[156,  94, 186,  71] | 156, 71

array([[167, 136, 110, 142],
       [175,  71, 139,  82],
       [126, 126, 129, 129]]) | 167, 129

array([[ 70, 169, 153, 108, 100, 119],
       [ 62, 169, 158, 106, 100, 119]]) | 70, 119

[125,  88, 143,  70, 159, 157] | 125, 157

[105, 161, 121, 205] | 105, 205

[155, 138, 133, 101,  71, 132, 113] | 155, 113

[158,  92,  66,  88, 150,  82] | 158, 82

[ 54, 185, 104, 200, 120, 161] | 54, 161

array([[171, 126, 178,  88, 159,  77, 134],
       [167, 132, 168, 105, 144, 112, 130],
       [176,  92, 156, 109, 173,  53, 129]]) | 171, 129

array([[147, 104, 166,  83, 113,  52,  57],
       [104, 149, 103, 138, 123, 158, 137],
       [120, 136,  90,  85, 138, 174, 130]]) | 147, 130
---
array([[ 84, 177, 110, 139,  63, 117,  74],
       [140, 124, 187, 145,  93,  76,  62],
       [110, 153, 152, 126,  67,  96,  49]]) out 187

array([[ 92, 142, 131, 131, 171, 164, 141],
       [ 74, 140, 184, 118, 168, 161,  70],
       [ 72, 147, 165, 120, 190, 181,  83]]) out 190

array([[ 90, 100, 154,  84, 112, 115],
       [ 71, 139, 114, 121,  59, 140]]) out 154

array([[145, 133,  71, 113],
       [133, 130,  90, 109]]) out 145

array([[ 70, 148, 149, 179],
       [104, 122, 119, 192],
       [197,  89, 103,  99]]) out 197

array([[ 86,  68, 170, 150, 174],
       [118, 131,  88, 193,  80]]) out 193

[ 61, 171,  70, 102, 187, 141,  87] out 187

array([[108, 132,  71, 112],
       [144, 127, 168, 123]]) out 168
---
array([[135, 159, 103, 148, 151, 161, 135, 175],
       [126, 143, 116, 127, 156, 159, 160, 187],
       [150, 109, 139, 141, 140,  99,  80,  85],
       [132, 139, 118, 145, 108, 122,  94,  95],
       [153, 109, 139, 139, 160, 109,  97, 114],
       [117,  84, 164,  91, 137, 110, 159, 122]]): 175

array([[129, 127, 136, 159, 118, 144, 138, 149, 128, 119, 118,  96],
       [103, 126, 111, 124, 123, 124, 194, 148, 125, 125, 153, 122],
       [140, 127, 124, 114, 125, 108,  72, 131,  76, 132, 105, 148],
       [137, 124, 139, 130, 120, 160, 167, 168, 142, 135, 112, 166],
       [125, 134, 134, 140, 146, 128,  91, 164, 141, 138, 119, 132],
       [105, 131, 130, 118, 160, 138, 137, 124, 114, 125, 117, 123],
       [140, 120, 137, 144, 139, 129, 147, 106, 104, 111, 122, 136],
       [103, 140, 144, 130, 117,  93, 174, 120, 122, 129, 131, 167],
       [146, 117, 134, 125, 117, 136,  87, 113, 162, 155, 115, 124],
       [107, 141, 134, 134, 136, 144, 170, 148, 108, 144, 135,  75],
       [117, 130, 128, 120,  82, 140,  96, 109, 124, 148, 114, 166]]): 96

array([[163, 130, 138,  64, 162, 140,  69, 175],
       [ 99, 179, 184, 147, 167, 161,  79, 152],
       [144, 124, 126, 102, 137, 129, 111, 143],
       [158, 113, 116,  83, 136, 125, 108, 148],
       [154, 129, 135,  80, 154, 137,  84, 163]]): 175

array([[176, 127, 115, 117, 178, 123, 197, 129, 137,  91, 128, 117,  86,
        154, 129],
       [104, 107,  75, 149, 148, 129,  84, 125, 126, 192,  84, 144, 176,
        148, 114],
       [ 70,  84, 167, 148,  83, 103,  87, 101, 147, 111, 146, 121, 160,
        110, 166],
       [138, 171, 145, 142,  97, 160,  58, 142, 141, 126, 163, 150, 116,
        108,  92],
       [ 95, 136, 139, 133,  87, 136,  76, 131, 117, 158, 129, 137, 158,
        105, 124],
       [ 86, 137, 127, 134,  86, 138,  65, 134, 109, 181, 116, 141, 173,
        105, 120],
       [155, 199, 155,  96,  92, 161, 137, 161,  94, 130, 152, 131,  98,
         93, 102],
       [134, 134, 171, 150, 102, 134,  84, 120, 169,  71, 183, 134, 100,
        115, 124],
       [152, 198, 153,  93,  92, 160, 141, 161,  89, 136, 147, 130, 102,
         93, 104]]): 129

array([[107, 110, 104,  99,  95,  86,  84,  83,  86,  86,  92],
       [111, 108, 106, 107, 108, 116, 122, 128, 133, 135, 139],
       [124, 132, 132, 136, 138, 142, 143, 146, 146, 145, 146],
       [151, 157, 157, 159, 155, 159, 158, 154, 148, 137, 131],
       [ 97,  98, 102, 108, 112, 122, 130, 135, 138, 138, 138],
       [113, 116, 122, 130, 140, 151, 162, 172, 181, 186, 188],
       [ 82,  81,  99, 113, 134, 145, 153, 161, 165, 174, 170],
       [126, 123, 125, 127, 129, 130, 130, 128, 126, 124, 121],
       [119, 111, 102, 100, 103, 109, 116, 126, 135, 142, 145]]): 92

array([[127, 128, 100, 123, 147, 133, 111, 114, 154,  92, 137],
       [126, 128,  89, 117, 167, 134,  93,  99, 164,  78, 146],
       [126, 128, 142, 119, 162, 124,  97, 102, 111, 145, 144],
       [130, 128,  92, 139,  95, 134, 162, 157, 164,  82, 113],
       [125, 128, 123, 115, 174, 128,  86,  93, 129, 122, 149],
       [128, 128, 175, 130, 123, 118, 135, 134,  79, 188, 126],
       [129, 128,  80, 135, 110, 137, 149, 145, 175,  66, 120],
       [126, 128, 123, 118, 163, 128,  96, 101, 129, 122, 144],
       [127, 128, 151, 125, 140, 123, 119, 120, 102, 158, 134]]): 137

array([[143, 110, 152,  83, 116,  67],
       [153, 102, 164, 109, 128,  71],
       [127, 132, 121, 133, 133, 146],
       [ 88, 158, 120, 139,  92, 106],
       [120, 134,  99, 113, 139, 169],
       [118, 139, 130, 201, 140, 153],
       [160, 100, 172, 108, 127,  63],
       [137, 119, 138,  96, 123, 100],
       [113, 140, 137, 161, 114, 108]]): 67

array([[115, 129, 118, 123, 131, 128, 132, 140, 113, 126, 121, 147, 116,
        142, 136],
       [140, 132, 131, 126, 124, 149, 104, 108, 117, 126, 134, 128, 108,
        146, 142],
       [104, 108, 168, 158, 167, 127, 104, 158, 130,  88, 142, 113, 190,
         85, 158],
       [135, 127, 129, 168, 148, 144, 138, 107, 158, 146, 104, 145, 125,
        128, 120],
       [117, 115, 119, 123, 132, 132, 121, 126, 114, 128, 142, 141, 118,
        142, 144],
       [136, 141, 121, 122, 152, 140, 133, 127, 132, 144, 100, 140, 125,
        137, 150]]): 136

array([[154, 133, 148, 108, 176, 135, 124, 143, 170,  72,  66],
       [127,  70, 164,  77, 117, 159, 154, 115, 175,  73,  81],
       [ 70,  62,  90, 169, 129,  92, 108,  95, 148,  77, 153],
       [ 68, 198, 168,  94,  75, 123, 147, 168,  67, 196,  67],
       [ 71,  64, 106,  87, 165,  65,  64, 176, 148,  81,  98],
       [124, 141, 119, 101, 188,  62,  75, 152,  57, 147,  69]]): 66
---
[114,  68, 164, 142, 132] => 114

array([[137, 109, 112, 179,  58],
       [122, 112, 115, 100, 160]]) => 100

[ 71, 120, 156, 151,  83] => 83

[124, 128, 157, 109, 199, 120] => 120

array([[155, 160, 168, 193, 104, 162, 106],
       [167, 125, 117, 168,  58,  99, 181]]) => 99

array([[153, 128, 208, 153, 128],
       [114, 128,  56, 114, 138],
       [122, 122, 116, 122, 107]]) => 107

array([[125, 125, 130, 127, 125, 126, 130],
       [185, 169,  83, 195, 161, 157,  80]]) => 83

[153, 137, 204, 135] => 137

[165,  66, 127,  65] => 66
---
121  110  174  139   56  146  121  133  133  140  135   92  197   90  113
 92  145   70   71  113   73   83   65  154  177  183  130  187  138  164
203  168  160  139   56   85  164  102  162  152  200  156  155  197  136
 65   80   70  146  116  118  164  194  186   78   58  109  127  118  144
 96  127   65   52   62  151   86  101  175  195  149   88  141   93  130
106   86  184  197  201  172  103  157  130   84  127   99  188   53   76
| 90

131  171   98  115  141  122  144  105  118  156  171  125  120
117  144  144  132   95  127  116  141  121  154  104  121  178
 90  141  159   93  142  123  110  124  159  136  154  124  110
156  132  121   88  142  130  151  144  142   96  130  160  117
138  152  131   99  112  124   97  124  141  140  146  113  127
155   90  171  126  100   98  121  141  125  138  129  117  137
157  141  105  154  162   84  112   59  170  110  100  132  100
| 125

132  137  167  127  151  110  152  111  116  131  128  125  149  117  122  104
132  131   97  138  171  146  137  109  133  128  131  125  126   83  130  158
129  174  141  126  126  140  132  168   76  130  127  127  130  106  144  120
130  107  161  147  152  146  136  146  109  129  128  127  136  158   95  149
129   59  141  122  140  136  115  166  101  128  129  127  148  132  123  113
124  141  121  118  161  143  125  133  185  128  128  126  147  110  129  116
129  145  139  140  165  123  128  136  135  129  130  129  145  156  128  139
| 122

131  169  172  134  127  125  131
129  129  128  148  196  134  125
127  134  128  172  195  133  125
127  129  130  172  194  134  130
139  198  159  130  122  130  128
138  195  171  130  123  127  130
164  198  138  128  133  130  132
173  137  128  130  127  126  128
175  143  131  129  126  126  128
129  134  144  174  157  132  127
| 125

150  112   94  114   97  101  113  142  118  118  154   96
128  147  171  125  155  158  133  122  142  132   80  185
144  164  173  105  128  145  122  130  159  161  107  129
111  143  135  136  143  140  140  122  132  130  124  130
127  133  127  127  131  129  129  128  129  128  128  129
116  142  127  134  144  143  124  131  130  133  124  134
115  135  148  130  132  129  157  116  126  119  123  125
158  130  112  109  117  127   95  152  130  129  123  135
| 154

194  119  157   98  116  131  167  144  105  115  135  120  130  126  118
186  130   86  118  137  154  145  121  142  133  123  119  143  143  154
121  130   69  102  153  117  144  124  110  107  132  133  125  141  149
108  148   88  138  157  113  135  133  105  107  133  170  114  145  128
169  131  116  130   98  137  189  111  135  104  139  119  144  126  142
171  124  107  168   93  119  136  137  142  141  120  139  135  131  104
109  165  134  120  120  132   66   97  128  135  109  154  108  117  141
| 126

 66  150  135  108  116   95  109  156  182  122  147
 94  114  186  130  154  130  112   70  142  125  127
146  159  112   63   66  100  115   65  137  148   89
142  184  127  114  143  134  172  172  120  135  124
111  169  133  118   96   79  126  115  111  131   95
 64  155  163  192  177  150  147  205   91  102  161
155  113  131  154   89  139  150  116  113  152   97
| 122
